In the rows, 128 means zero.
Each row has a class, written after it.
123; 62; 133; 151; 156; 106; 126; 128; 92; 140; 143; 133; 114; 177; 90; 110; 169; 158; 116; 121; 116; 94; 86; 82; 152; 146; 157; 157; 123; 122; 158; 135; 137 => Q
122; 190; 101; 120; 125; 153; 114; 76; 167; 116; 141; 167; 117; 83; 104; 150; 94; 141; 131; 99; 142; 135; 142; 154; 125; 127; 137; 111; 112; 173; 86; 133; 142 => X
118; 146; 120; 125; 143; 121; 124; 113; 142; 122; 142; 134; 117; 115; 85; 122; 120; 142; 137; 101; 135; 128; 140; 131; 137; 145; 148; 106; 138; 110; 122; 134; 147 => Q
155; 176; 151; 118; 108; 149; 141; 116; 149; 123; 117; 105; 127; 124; 147; 149; 123; 129; 119; 141; 127; 106; 128; 146; 148; 114; 126; 144; 112; 109; 112; 147; 116 => D
118; 242; 155; 116; 153; 138; 132; 97; 164; 143; 123; 95; 119; 86; 73; 142; 108; 118; 146; 103; 179; 86; 151; 176; 164; 136; 142; 102; 96; 39; 61; 169; 168 => U
108; 111; 125; 113; 140; 111; 141; 120; 179; 134; 141; 113; 134; 120; 86; 135; 93; 91; 143; 103; 148; 148; 168; 126; 140; 156; 123; 87; 139; 112; 156; 129; 157 => U
157; 181; 165; 106; 122; 135; 146; 122; 104; 139; 96; 85; 138; 126; 142; 152; 136; 145; 118; 168; 139; 89; 121; 150; 130; 86; 123; 137; 79; 87; 86; 150; 108 => T
105; 123; 114; 125; 134; 118; 104; 117; 102; 123; 156; 176; 111; 119; 92; 117; 120; 131; 119; 104; 136; 123; 120; 123; 137; 139; 140; 144; 125; 194; 133; 110; 148 => U
154; 155; 111; 127; 118; 149; 143; 71; 123; 115; 148; 141; 134; 139; 143; 160; 106; 152; 121; 134; 154; 111; 128; 137; 114; 108; 157; 148; 113; 201; 136; 146; 136 => Z
160; 102; 121; 103; 85; 145; 144; 107; 94; 113; 132; 142; 137; 120; 158; 153; 93; 137; 101; 150; 122; 138; 130; 141; 93; 94; 117; 157; 107; 230; 144; 100; 88 => N
123; 38; 115; 137; 120; 116; 127; 124; 87; 123; 148; 145; 110; 168; 116; 120; 145; 139; 100; 123; 97; 126; 101; 76; 142; 139; 137; 158; 148; 199; 188; 111; 120 => D
90; 101; 104; 142; 163; 100; 95; 122; 141; 125; 166; 159; 100; 142; 72; 125; 128; 136; 153; 82; 154; 144; 162; 104; 158; 182; 155; 90; 167; 136; 170; 132; 194 => U
142; 127; 142; 130; 110; 142; 127; 131; 121; 135; 121; 145; 137; 125; 155; 132; 128; 123; 127; 146; 109; 127; 124; 120; 127; 119; 105; 136; 112; 121; 101; 111; 97 => X
135; 108; 141; 124; 108; 133; 139; 143; 140; 130; 122; 114; 132; 139; 142; 137; 128; 108; 123; 137; 112; 130; 132; 113; 148; 127; 116; 129; 139; 100; 142; 128; 109 => D
143; 123; 120; 99; 92; 136; 136; 128; 162; 116; 138; 146; 160; 101; 153; 145; 70; 103; 139; 134; 155; 164; 176; 147; 117; 119; 110; 96; 144; 159; 145; 101; 119 => U
158; 105; 143; 129; 101; 133; 145; 143; 126; 129; 119; 111; 144; 146; 173; 158; 116; 134; 136; 162; 133; 143; 158; 133; 119; 115; 114; 126; 129; 113; 139; 120; 108 => N
114; 191; 117; 145; 162; 123; 112; 97; 131; 112; 141; 132; 87; 122; 101; 149; 127; 171; 149; 95; 147; 125; 169; 148; 138; 152; 157; 100; 147; 117; 107; 159; 178 => N
156; 174; 173; 126; 111; 134; 148; 159; 121; 146; 91; 80; 151; 118; 173; 159; 131; 112; 156; 171; 123; 126; 166; 150; 135; 107; 96; 113; 119; 17; 84; 135; 90 => N
111; 153; 118; 122; 98; 132; 105; 140; 154; 131; 146; 145; 121; 99; 111; 119; 93; 91; 117; 126; 132; 152; 132; 159; 114; 119; 103; 126; 113; 122; 112; 110; 118 => Y
93; 173; 122; 122; 157; 114; 122; 123; 131; 127; 141; 121; 101; 94; 61; 123; 115; 123; 117; 86; 125; 124; 127; 132; 134; 136; 122; 118; 111; 115; 116; 139; 165 => V
153; 118; 148; 125; 111; 152; 142; 106; 116; 137; 118; 130; 144; 138; 150; 145; 128; 131; 120; 160; 113; 98; 113; 121; 127; 98; 116; 150; 94; 132; 93; 120; 88 => X
170; 142; 117; 127; 102; 153; 142; 110; 195; 108; 136; 145; 156; 107; 193; 169; 91; 149; 145; 151; 171; 154; 171; 157; 124; 104; 142; 101; 147; 151; 146; 144; 138 => S
164; 139; 147; 126; 120; 129; 125; 127; 93; 116; 124; 145; 144; 142; 174; 139; 137; 147; 121; 151; 123; 109; 119; 132; 127; 108; 127; 163; 114; 171; 114; 116; 98 => U
122; 51; 113; 141; 147; 98; 125; 138; 82; 128; 145; 148; 125; 160; 112; 103; 151; 157; 126; 118; 100; 124; 106; 83; 133; 149; 146; 140; 150; 149; 162; 108; 126 => Q
165; 117; 101; 134; 122; 138; 121; 105; 136; 98; 149; 170; 143; 151; 168; 156; 113; 174; 143; 130; 153; 136; 153; 134; 123; 127; 158; 122; 155; 212; 170; 117; 142 => U
84; 123; 143; 141; 145; 113; 109; 152; 141; 146; 144; 133; 103; 104; 93; 112; 146; 110; 134; 120; 129; 141; 146; 117; 157; 154; 114; 109; 145; 58; 115; 138; 155 => S
114; 126; 97; 118; 131; 112; 98; 132; 75; 106; 136; 177; 107; 114; 123; 116; 130; 163; 117; 115; 114; 152; 132; 118; 110; 127; 127; 120; 145; 205; 132; 100; 133 => T
153; 94; 144; 108; 85; 129; 159; 146; 146; 133; 109; 103; 158; 147; 166; 151; 105; 99; 124; 167; 143; 140; 139; 129; 118; 94; 115; 112; 112; 128; 161; 124; 105 => T
164; 208; 146; 100; 109; 155; 145; 120; 179; 125; 109; 108; 170; 90; 171; 165; 82; 118; 158; 156; 169; 135; 187; 176; 130; 106; 114; 85; 118; 62; 81; 137; 121 => U
160; 125; 124; 128; 124; 131; 123; 133; 52; 107; 125; 143; 134; 134; 172; 126; 144; 172; 97; 152; 92; 119; 89; 115; 100; 94; 116; 177; 106; 207; 124; 100; 86 => V
155; 163; 115; 147; 131; 131; 120; 104; 165; 115; 140; 125; 129; 148; 141; 154; 109; 172; 140; 131; 159; 130; 139; 161; 130; 121; 155; 106; 126; 122; 136; 148; 148 => Y
171; 144; 150; 111; 80; 160; 152; 146; 171; 128; 104; 100; 162; 126; 187; 161; 108; 99; 134; 165; 126; 143; 154; 138; 136; 108; 107; 115; 127; 72; 128; 132; 90 => D
136; 108; 105; 137; 148; 126; 149; 60; 135; 124; 155; 122; 122; 170; 99; 164; 121; 150; 122; 112; 149; 106; 117; 108; 125; 131; 174; 143; 113; 203; 177; 163; 158 => Z
133; 46; 150; 148; 135; 111; 148; 142; 123; 148; 134; 101; 137; 161; 141; 134; 160; 132; 125; 161; 120; 123; 125; 93; 145; 129; 124; 136; 139; 95; 166; 138; 120 => S
134; 116; 144; 127; 129; 122; 128; 143; 156; 128; 130; 128; 138; 146; 147; 137; 118; 106; 150; 132; 148; 139; 165; 120; 138; 144; 125; 99; 144; 93; 148; 130; 136 => U
119; 89; 146; 149; 153; 115; 137; 143; 119; 149; 130; 113; 130; 133; 121; 124; 163; 136; 128; 141; 116; 119; 127; 103; 153; 136; 120; 131; 138; 65; 129; 140; 133 => S
115; 134; 123; 111; 119; 125; 127; 128; 164; 128; 140; 130; 129; 100; 88; 119; 101; 107; 133; 111; 135; 151; 153; 133; 121; 145; 119; 105; 132; 101; 116; 121; 131 => Q
98; 147; 120; 140; 145; 117; 96; 141; 85; 118; 146; 155; 91; 113; 88; 106; 145; 141; 102; 98; 113; 120; 99; 116; 128; 134; 120; 155; 120; 158; 119; 117; 141 => V
123; 84; 118; 121; 109; 112; 111; 167; 80; 115; 132; 170; 119; 138; 159; 109; 131; 126; 117; 133; 111; 154; 132; 105; 114; 124; 115; 123; 151; 176; 167; 96; 118 => T
116; 184; 131; 136; 144; 135; 115; 121; 114; 125; 137; 139; 113; 124; 128; 133; 137; 119; 141; 117; 121; 124; 146; 128; 129; 136; 128; 122; 133; 97; 100; 144; 136 => Z
139; 67; 130; 143; 136; 124; 154; 112; 138; 132; 144; 119; 135; 151; 122; 148; 139; 148; 118; 137; 130; 122; 127; 110; 134; 125; 145; 136; 136; 146; 182; 143; 139 => S
110; 61; 100; 120; 96; 128; 112; 129; 136; 121; 167; 166; 115; 137; 104; 115; 90; 110; 87; 122; 121; 160; 111; 129; 100; 124; 113; 142; 120; 213; 180; 92; 120 => Y
82; 107; 124; 122; 152; 101; 114; 143; 97; 141; 141; 149; 115; 109; 74; 99; 132; 101; 119; 99; 107; 134; 122; 105; 139; 155; 111; 133; 129; 131; 120; 103; 135 => U
195; 144; 109; 150; 126; 130; 140; 98; 160; 106; 127; 101; 156; 166; 193; 170; 118; 200; 145; 161; 147; 138; 143; 159; 118; 112; 152; 110; 139; 147; 153; 140; 119 => Y
116; 89; 143; 112; 117; 109; 146; 145; 106; 141; 119; 113; 128; 141; 113; 128; 127; 98; 114; 138; 121; 128; 128; 108; 124; 114; 115; 118; 118; 123; 160; 124; 119 => T
149; 151; 170; 105; 99; 149; 130; 158; 106; 141; 112; 123; 149; 105; 140; 115; 132; 106; 116; 163; 108; 108; 116; 138; 126; 100; 94; 154; 93; 62; 77; 108; 73 => Q
129; 119; 135; 130; 118; 123; 138; 126; 165; 145; 136; 100; 135; 141; 111; 141; 107; 111; 113; 139; 138; 128; 114; 145; 134; 115; 122; 126; 95; 97; 145; 139; 125 => Y
90; 95; 152; 143; 136; 100; 111; 185; 107; 144; 134; 144; 123; 140; 113; 95; 144; 79; 142; 117; 110; 140; 149; 97; 151; 157; 99; 117; 154; 59; 130; 104; 133 => U
168; 51; 107; 135; 115; 117; 136; 122; 76; 109; 127; 158; 136; 193; 185; 144; 136; 187; 116; 160; 131; 119; 103; 94; 101; 102; 162; 151; 130; 238; 191; 115; 120 => T
94; 148; 136; 139; 141; 120; 98; 149; 102; 132; 147; 162; 96; 94; 116; 103; 149; 142; 117; 122; 115; 130; 125; 131; 140; 143; 117; 144; 137; 110; 92; 125; 143 => S
170; 112; 153; 115; 78; 150; 161; 146; 167; 135; 107; 97; 165; 145; 191; 164; 106; 101; 130; 170; 133; 130; 140; 128; 141; 101; 116; 125; 122; 80; 145; 138; 94 => D
154; 177; 138; 113; 102; 158; 149; 122; 212; 126; 118; 93; 145; 114; 148; 172; 95; 108; 153; 138; 158; 133; 181; 155; 150; 125; 126; 86; 143; 47; 131; 157; 137 => D
141; 64; 142; 141; 133; 113; 143; 128; 61; 137; 133; 123; 132; 189; 158; 126; 159; 125; 116; 153; 93; 104; 94; 79; 120; 120; 131; 174; 120; 163; 158; 123; 95 => Z
138; 131; 136; 113; 90; 145; 161; 154; 176; 134; 124; 111; 171; 124; 186; 152; 77; 71; 165; 157; 144; 170; 199; 134; 118; 117; 98; 67; 161; 46; 143; 123; 116 => Z
161; 77; 108; 136; 102; 151; 121; 116; 114; 114; 138; 174; 144; 148; 186; 142; 126; 155; 129; 156; 112; 143; 133; 105; 109; 118; 121; 135; 140; 199; 143; 94; 93 => X
104; 56; 137; 140; 119; 115; 122; 145; 88; 149; 139; 158; 118; 144; 117; 105; 148; 104; 106; 129; 90; 120; 96; 82; 135; 136; 101; 165; 119; 146; 135; 102; 103 => X
145; 100; 111; 121; 110; 134; 137; 105; 158; 117; 148; 152; 137; 136; 112; 138; 104; 140; 119; 119; 149; 126; 120; 127; 117; 122; 152; 139; 124; 182; 159; 126; 130 => Q
144; 142; 141; 108; 107; 156; 151; 92; 140; 138; 118; 129; 145; 107; 122; 147; 100; 123; 104; 142; 119; 111; 107; 140; 122; 98; 109; 145; 72; 151; 90; 120; 97 => X
138; 146; 148; 137; 124; 141; 121; 144; 104; 137; 116; 121; 121; 139; 150; 127; 156; 141; 118; 149; 110; 105; 109; 115; 156; 128; 124; 154; 118; 73; 94; 137; 114 => D
143; 181; 135; 119; 116; 150; 154; 104; 171; 128; 126; 108; 152; 124; 146; 171; 99; 100; 151; 142; 148; 135; 174; 144; 120; 108; 124; 96; 127; 89; 123; 154; 125 => Z
169; 65; 135; 122; 77; 156; 145; 134; 107; 139; 119; 152; 167; 146; 206; 140; 119; 120; 112; 183; 113; 130; 106; 107; 112; 96; 104; 159; 102; 164; 131; 97; 65 => X
115; 83; 163; 125; 114; 118; 162; 165; 109; 161; 115; 86; 153; 150; 140; 120; 131; 55; 130; 160; 97; 132; 131; 96; 130; 121; 82; 129; 123; 47; 129; 115; 88 => Z
136; 160; 131; 125; 135; 123; 130; 127; 128; 127; 115; 115; 127; 132; 132; 153; 134; 153; 143; 139; 153; 120; 157; 135; 134; 116; 138; 93; 136; 91; 129; 148; 145 => T
116; 137; 148; 122; 130; 135; 139; 117; 124; 147; 132; 112; 127; 138; 115; 136; 126; 89; 125; 138; 127; 112; 125; 114; 135; 120; 121; 134; 100; 90; 110; 145; 123 => Z
137; 79; 113; 130; 119; 111; 137; 118; 142; 124; 140; 119; 136; 151; 121; 131; 102; 130; 110; 132; 117; 152; 116; 129; 109; 121; 122; 124; 120; 173; 170; 109; 110 => Y
108; 150; 154; 91; 94; 138; 152; 118; 124; 140; 134; 125; 128; 100; 99; 127; 89; 48; 89; 125; 108; 117; 110; 140; 100; 98; 92; 168; 74; 158; 106; 121; 92 => Z
